[ 17.3  -1.6   3.3 -15.1  40.8   9.3   3.5  -1.3  12.7  -6.9  17.5  75.0
  -1.4   5.0  -2.6 -26.7 -12.5  -8.8  -5.9 -23.5   8.9  34.8  -5.2  14.9
  15.2  -5.1   3.2   5.7   9.6   8.1 -44.7  28.4 -50.3  25.6 -21.2]  ruban
[ -7.0  -7.2 -30.4 -18.6  29.1 -20.7 -33.5 -14.5  -5.7  11.2  18.0  28.1
  -8.7  -9.8  31.8  46.5  -4.4   6.1 -19.7 -21.4  -3.7   3.3   3.3 -19.4
 -20.4  21.7  16.5  -8.0  -5.4   5.7 -34.8   8.5 -19.1  16.2  -7.6]  Vuret
[-18.9  31.5  18.5  31.8   2.9   7.9 -30.8  -0.4 -21.3 -35.6  -2.1  -3.4
  -8.8   5.1 -15.7   6.9 -11.6   2.3  -2.1   3.3  13.7   5.2 -27.7 -20.9
  -1.4   4.1   4.2  -1.6 -15.9 -13.3  23.8 -15.5   6.5   7.6 -18.3]  Lud
[  5.9  23.1 -19.1  43.3  15.4  -1.5 -40.7   1.6   0.6 -20.4  31.3  17.6
 -69.2 -11.8 -12.9  15.8 -15.9  -3.7 -18.6  11.9   1.8  40.9  -4.9 -35.8
  24.0   1.4 -19.4   7.8   1.5  -2.9 -18.4 -12.5   6.2  21.1 -18.7]  ruban
[-23.0  62.5  28.1  45.3  44.6  15.8 -58.4  -1.0 -21.2 -69.1  25.9  77.3
 -13.2 -55.2   3.3  30.5 -58.3 -38.5 -28.3 -14.8   1.6  30.4  -3.6 -34.3
  12.6 -10.8  -1.0  11.0 -39.6 -21.8  -7.0  47.6 -59.3  64.5 -31.6]  Lud
[ -4.8  18.8   4.3  19.0  12.3  22.0 -25.9   0.8 -21.8 -31.4   0.6   3.3
 -20.5   4.8 -17.7  32.7  -3.7  -7.5  -2.6   5.0  36.3  20.1 -14.1 -14.2
  14.6  11.2   2.7 -17.8 -12.2 -15.1  16.8  -8.0   3.8  -4.8 -16.6]  Lud
[-16.8  33.2 -12.3  27.4   2.1 -17.9 -29.8 -15.1   6.6 -23.2  44.2  23.5
 -29.3  -2.5   9.5 -30.1 -21.6 -13.4 -20.4  -9.6   4.0  23.8 -11.6 -14.5
  -8.8  32.0 -30.8  20.4  10.4  -5.1 -25.4  -0.9 -32.1  35.6 -10.0]  ruban
[-30.2  13.6 -16.9  20.4 -20.9 -36.7 -35.4 -24.6  16.2  13.6  53.1 -12.8
 -51.2 -10.3  -9.9 -63.6 -18.3 -29.8  -3.5 -12.1 -19.0  38.7   8.3 -12.9
 -29.4  -3.2 -42.9  36.6  31.8   6.2 -41.3 -10.7 -21.6  21.1   4.2]  ruban
[-11.6   9.7  -5.7   1.2  32.8  -1.5 -32.2  -2.3 -17.0  -2.0  11.9  19.7
 -17.1  -0.2  10.7  22.2  -5.0   3.7 -15.2  -6.6   7.5   5.6  -4.2 -13.4
 -12.3  14.7  12.4 -11.9  -2.8   2.7 -18.8  56.8 -16.8   7.4  -9.7]  Vuret
[  5.7 -20.0 -25.2   4.8   9.2  -9.6 -21.4  -3.6  17.4 -17.2  30.8  20.1
 -43.4   3.7  18.1   6.4  -5.2  13.3 -14.8   2.9  -0.3  31.3  -2.7   4.0
   8.1   6.1 -16.3  26.7  19.4   2.1 -21.3   8.5  -6.3  -7.0  -2.1]  ruban
[-14.0  36.5  30.6  40.4  17.6  -6.9 -44.3  10.4   4.1 -43.0   1.6   3.2
 -22.8   9.2 -16.9 -41.6 -27.9  -9.5  -7.7 -13.9   8.8  23.9 -14.1 -23.2
  -2.4   4.7 -14.2  29.5   0.7   9.6 -20.5   7.9 -20.9  30.5   1.2]  ruban
[  6.8  10.8 -21.3  15.3   8.7   2.2 -24.0  18.7  16.9 -27.2  30.8  41.1
 -40.3  -9.7  34.5  23.0  -3.6  10.6 -34.6  -1.1   3.7  25.4 -18.2 -19.4
  14.1  -2.2 -25.1  30.4   6.5  -9.6 -14.7  -2.1  -5.5   7.6 -21.4]  ruban
[-20.3  26.5  -2.9  53.5 -20.3 -12.1 -31.3 -30.7 -29.4 -38.5  21.8  13.1
 -11.0   3.9  -4.0  -6.0 -41.2  -5.4 -10.9   7.9 -12.8  15.6   3.6 -12.7
   0.1   0.3 -18.0   1.8  -5.6  -3.3  16.0 -27.1   9.7  -3.0 -12.3]  ruban
[-28.5   0.0  -4.5  -9.8  27.2  -4.9 -41.6 -31.1 -21.4  -1.9 -13.1   5.9
  -9.8  -4.5   9.5  16.4 -10.8  -0.2   9.9  -7.3   9.6   1.8  15.1  -6.3
 -13.1   7.0  15.7 -22.2  -8.7   7.6 -17.6  14.5 -12.3   8.8  -2.0]  Vuret
[  9.0  15.3 -12.3  28.7   6.6  -9.5  -7.5  -3.1  20.1  -5.5  38.2  21.3
 -43.7 -10.4  -1.9 -25.6 -15.9 -18.9 -23.7  -2.4  -4.2  30.9  -5.2  -6.0
   5.4 -20.5 -30.4  19.8  10.8  -6.4 -32.8   5.5 -23.7  22.2  -6.9]  ruban
[ -1.0   9.0 -13.2  -6.1  27.1 -15.0 -32.0   3.4  -1.7 -20.1   3.1   4.6
 -16.8   7.8  26.4  12.2  11.9  20.0 -21.6 -26.6   3.8  -0.8 -22.6 -26.7
 -29.4  13.3   4.7  16.8   9.0  10.3 -32.6   7.1  -2.2  11.6   3.4]  Vuret
[ -5.4 -17.6  -7.8  37.0 -23.1  -8.2 -10.7  -3.0  20.5 -18.4  49.3  36.2
 -46.4 -37.9  11.2   8.6 -29.3  -6.0 -30.5  -3.3   5.6  29.6   0.2   8.8
   7.6 -11.5 -29.9  25.7  12.0   5.5  -9.1   4.1 -23.5  -2.2   1.1]  ruban
[  6.0  -1.7 -12.7 -14.3  23.3  -3.4  -6.5 -22.6 -19.2   2.0   4.2  23.1
   6.7  -5.1   6.1  24.0  -6.6   2.5 -10.0 -10.1   0.9  -2.7   1.5 -12.5
   6.5  16.8  16.4 -21.7 -11.6   1.8 -24.7   7.8  -4.4  16.1   5.5]  Vuret
[ -6.9  37.6  -8.2  -7.2  27.2  -4.3 -14.3  -7.2 -21.3  -1.3  -0.9  -7.9
  27.5   1.1  -4.5  -4.7  -5.9 -10.6  -1.5 -12.2 -14.5  -0.3  -3.7 -25.1
 -11.0   8.2   5.2  -5.9  -5.7 -15.5 -19.3 -11.5  -0.2  26.9 -17.5]  Lud
[ 29.4   9.5 -10.3  17.3  14.4  -6.5 -12.3  16.0  10.0  -6.4  31.6  25.5
 -48.7 -12.1  -5.2   9.6   9.9  -1.9 -21.7   5.6  -4.3  32.6   3.5  -7.4
  31.0  -6.1 -19.7  17.6  13.6  -4.4 -22.2   6.6 -11.1  20.6 -14.4]  ruban
[ -1.8   5.9 -22.7  -5.1  34.8  -2.3 -23.1  -6.2  -8.7  -3.4  14.0  23.2
  -9.3  -2.2  24.3  30.2   1.0   8.0 -14.5 -15.9  12.8   8.3  -2.0 -12.0
 -11.6  19.8  12.6 -20.7  -8.0   1.8 -27.7  10.0  -7.7  15.1  -3.9]  Vuret
[ -5.2  18.9  -7.3   0.7  27.2   5.6 -10.2 -11.4 -25.1 -27.5   6.1  18.3
  17.5   8.6  16.1   1.9 -27.4  -1.4 -19.0 -28.5  15.8  -1.2  -7.2 -17.2
  -9.7  12.3   9.2  -8.3 -17.1 -11.8 -29.8   6.6  -8.0  24.6 -16.2]  Vuret
[  2.6   5.9 -16.8 -15.5   3.3 -18.8 -14.0  -8.0  10.8  -2.2  22.1  14.6
  -0.3   7.9  39.1 -17.3  -2.4  -6.6 -14.9 -18.4   1.2   7.4  -6.7  -4.1
 -22.3  -2.0 -35.6  19.6  13.8  -1.7 -26.5  -2.2 -27.9   2.8   6.4]  ruban
[-13.0  17.6  -6.7 -17.7  48.5  12.1 -42.9  10.7  -7.0 -18.8  -4.7  17.8
 -11.2  -3.5  28.7  47.5  17.3   4.1 -11.5 -14.4  18.3   2.7  -8.9 -25.7
 -25.5  16.4  19.9  -9.2 -17.4   3.4 -19.7  21.5  -9.4  12.1  -5.5]  Vuret
[-25.8  27.8  -0.9  23.0   2.1   8.9 -32.7  -8.6 -20.1 -28.3  15.9  -1.2
 -19.1  14.0  10.0   3.3 -12.1   0.6  -6.7   0.4  21.8   6.5 -14.6 -17.3
  -3.0   7.4  -2.5   6.7  -3.1 -12.2  17.5 -10.5   5.3  -4.0 -10.1]  Lud
[  4.6  18.7 -17.5  -4.5  29.6  -5.4 -19.6   3.3  -6.2  -3.6  19.0   6.4
   0.7  -3.5  18.6   7.7   4.0  -1.1 -34.1  -9.7  -0.5  -7.5 -12.9 -20.3
 -28.7   7.3   5.9  -3.5 -12.7 -11.6 -26.1   9.0 -15.0  19.6  -5.8]  Vuret
[  0.1   4.4  -1.6 -22.3  50.4   0.2 -32.0   2.3 -12.6   1.6 -11.2   9.7
  -2.8  10.8   4.5  22.2  10.4   3.8  -2.7 -19.5   9.7  -1.0 -12.3 -25.3
 -19.4  19.0  24.1 -13.4  -8.6   5.5 -36.6  17.9 -11.3  21.2  -9.6]  Vuret
[ -3.8  23.5 -16.6  13.5  10.7  -2.4 -18.5 -16.0   5.8  13.5  28.5  11.5
 -30.7 -23.1 -14.7  -6.1  -7.3 -11.5  -1.5   8.2 -16.2  35.3  13.8  -8.8
  33.4 -10.8  -9.2   4.3   9.9 -20.9 -23.8   1.1  -0.3  26.9 -13.1]  ruban
[ -8.8 -13.3 -22.0 -33.4  -0.9 -22.3   6.6 -33.2   2.7  32.4  12.1 -14.9
   6.5  36.1  -6.1 -44.8  -0.9 -12.4  21.3 -11.7  16.5  10.4  11.2  22.6
  -1.1  17.6  -3.0 -10.8  21.3   7.2 -17.7   0.0  -8.0  -9.6  12.9]  ruban
[-39.7  15.4 -13.8   0.8  23.3 -10.9 -56.5 -15.8  -5.1 -15.5  21.2  12.3
 -35.7   6.7   6.3   3.4   1.0  -3.0   3.8  -7.3  12.3  39.8 -12.4 -20.6
 -24.5  18.4  -9.3  -4.9   5.2   8.7 -27.5   6.3 -16.6  12.4  -2.9]  Lud
[  0.1   2.5 -26.3 -34.5  43.3  -3.5 -20.0   6.7  -6.7  16.0  -1.8   6.4
 -10.7  -4.1  10.6  35.7  17.0   2.7  -1.4 -18.8   1.3  -0.8  -8.9 -18.9
 -30.6  16.8  34.3 -25.7 -12.5   9.1 -34.9  11.1   1.2  17.0   3.2]  Vuret
[  3.6 -12.9  -4.0 -24.6  28.7   4.2 -12.6   0.1  -6.4  -3.9   5.0  24.5
  -1.7 -14.3  15.8  40.9   3.8   0.6  -0.8 -11.6  10.1  -1.8  -1.3   1.5
  -0.1   0.4  16.4  -6.2   2.8  -4.3 -23.5  19.1 -14.8  16.2  -4.8]  Vuret
[ -6.4 -13.2   3.7  35.7   9.8  -7.2 -22.1 -22.2 -13.1 -44.7  24.2  29.9
 -30.2   6.5   0.2   5.4 -41.9   6.2   1.7  -9.8  26.3  23.7  -4.6   0.1
  -2.4  20.5   2.5  -8.4  -4.6  38.9  -4.1   8.0 -19.4   0.5 -19.5]  ruban
[ -6.8  -6.1 -20.4 -24.0  39.2 -11.6 -26.8 -15.9  -6.0   6.3   3.5  19.3
  18.9   5.2  23.8  30.3   6.6   0.9  -0.7 -16.8   4.3  -1.2  -2.3  -7.7
 -18.4  20.0  15.5 -23.2 -10.0   4.3 -16.5  11.6  -5.4   7.0   3.5]  Vuret
[ 38.0  12.0  33.4  25.3  22.2  23.9  30.0  43.4  -1.8   3.6 -14.4  -1.5
  -0.3 -15.0 -23.6  32.5  10.8   4.4 -22.4   2.3   6.1 -24.1  -8.5 -17.5
   0.5 -14.9  29.7 -26.3 -34.2  -8.5  16.1   9.4   8.1  17.1  -2.8]  Vuret
[ 10.8 -39.7 -20.4   1.0  20.7 -10.4 -24.9   4.4  39.3 -18.3  34.5  38.8
 -74.4  -6.4   8.5  -2.1  -0.6  10.6 -11.7   0.8   9.0  48.9  -6.1  11.4
   8.8   4.1 -14.9  25.6  29.9  33.8 -46.7  27.4 -36.5 -13.8  -9.1]  ruban
[  5.1  -7.9  -7.4   0.1  15.9  -6.4 -15.5 -12.1   2.7 -17.2  30.5  23.2
 -22.1  -6.1   9.4 -28.3 -19.7  -0.8 -26.2 -13.5   4.4  21.6   1.6   8.5
  -2.0   8.8  -8.9  18.5  16.4   4.1 -46.8  11.4 -32.2  17.3  -5.0]  ruban
[-22.3  -9.4   2.8  -4.3  -6.0   1.3 -20.0   4.2  20.2  -6.9  25.5  17.8
 -39.1 -17.0   7.8   1.5   4.3 -11.8   5.2  12.2  -5.2  36.6  12.3  -0.5
  36.9 -11.3 -16.7  20.7  15.8  13.0  -0.7  18.9 -10.2  18.9 -16.0]  ruban
[-15.3 -17.1 -26.0  -3.5  -5.3 -26.4 -24.6 -14.6  24.8   0.9  30.8  -0.5
 -45.4  11.3   5.0 -28.8   4.3  -3.9   3.2 -10.1   6.2  29.3   4.9  -1.2
  -1.2   6.8 -22.9  29.0  44.0  17.1 -33.6  -2.3 -11.3  -2.0  10.4]  ruban
[-18.3 -18.8 -24.5   9.6 -17.0 -34.1 -13.5 -51.9   4.6  -2.8  37.4  18.9
 -14.9   3.4   2.5 -42.4 -37.9  -9.4   1.3 -21.5  12.2   7.5  14.4  18.0
 -29.7   5.8 -22.0  10.0  18.8  23.4 -29.1  -0.7 -39.9  -6.0  12.5]  ruban
[-14.1 -11.6  -6.4 -16.0  21.6 -12.7 -34.2  -7.1 -11.6  -1.8  -0.5  11.5
  -9.7   8.5   9.0  26.8   7.5  11.8   7.8  -0.8 -19.0   6.4   7.8 -11.1
   6.4  30.6  12.2   4.7   8.0  17.6 -20.5   5.6  17.0  -1.9  -8.1]  ruban
[  0.5   4.9 -21.7 -22.6  39.4  -0.2 -28.4   4.8   2.6 -16.2   2.6  20.2
  -2.6  -9.1  29.4  31.9   6.1  15.0 -26.8 -11.0   2.9  -2.1 -14.9 -20.3
 -13.1  31.8   5.3   6.4  -3.1   8.5 -29.3  11.1 -16.8  13.4  -1.5]  Vuret
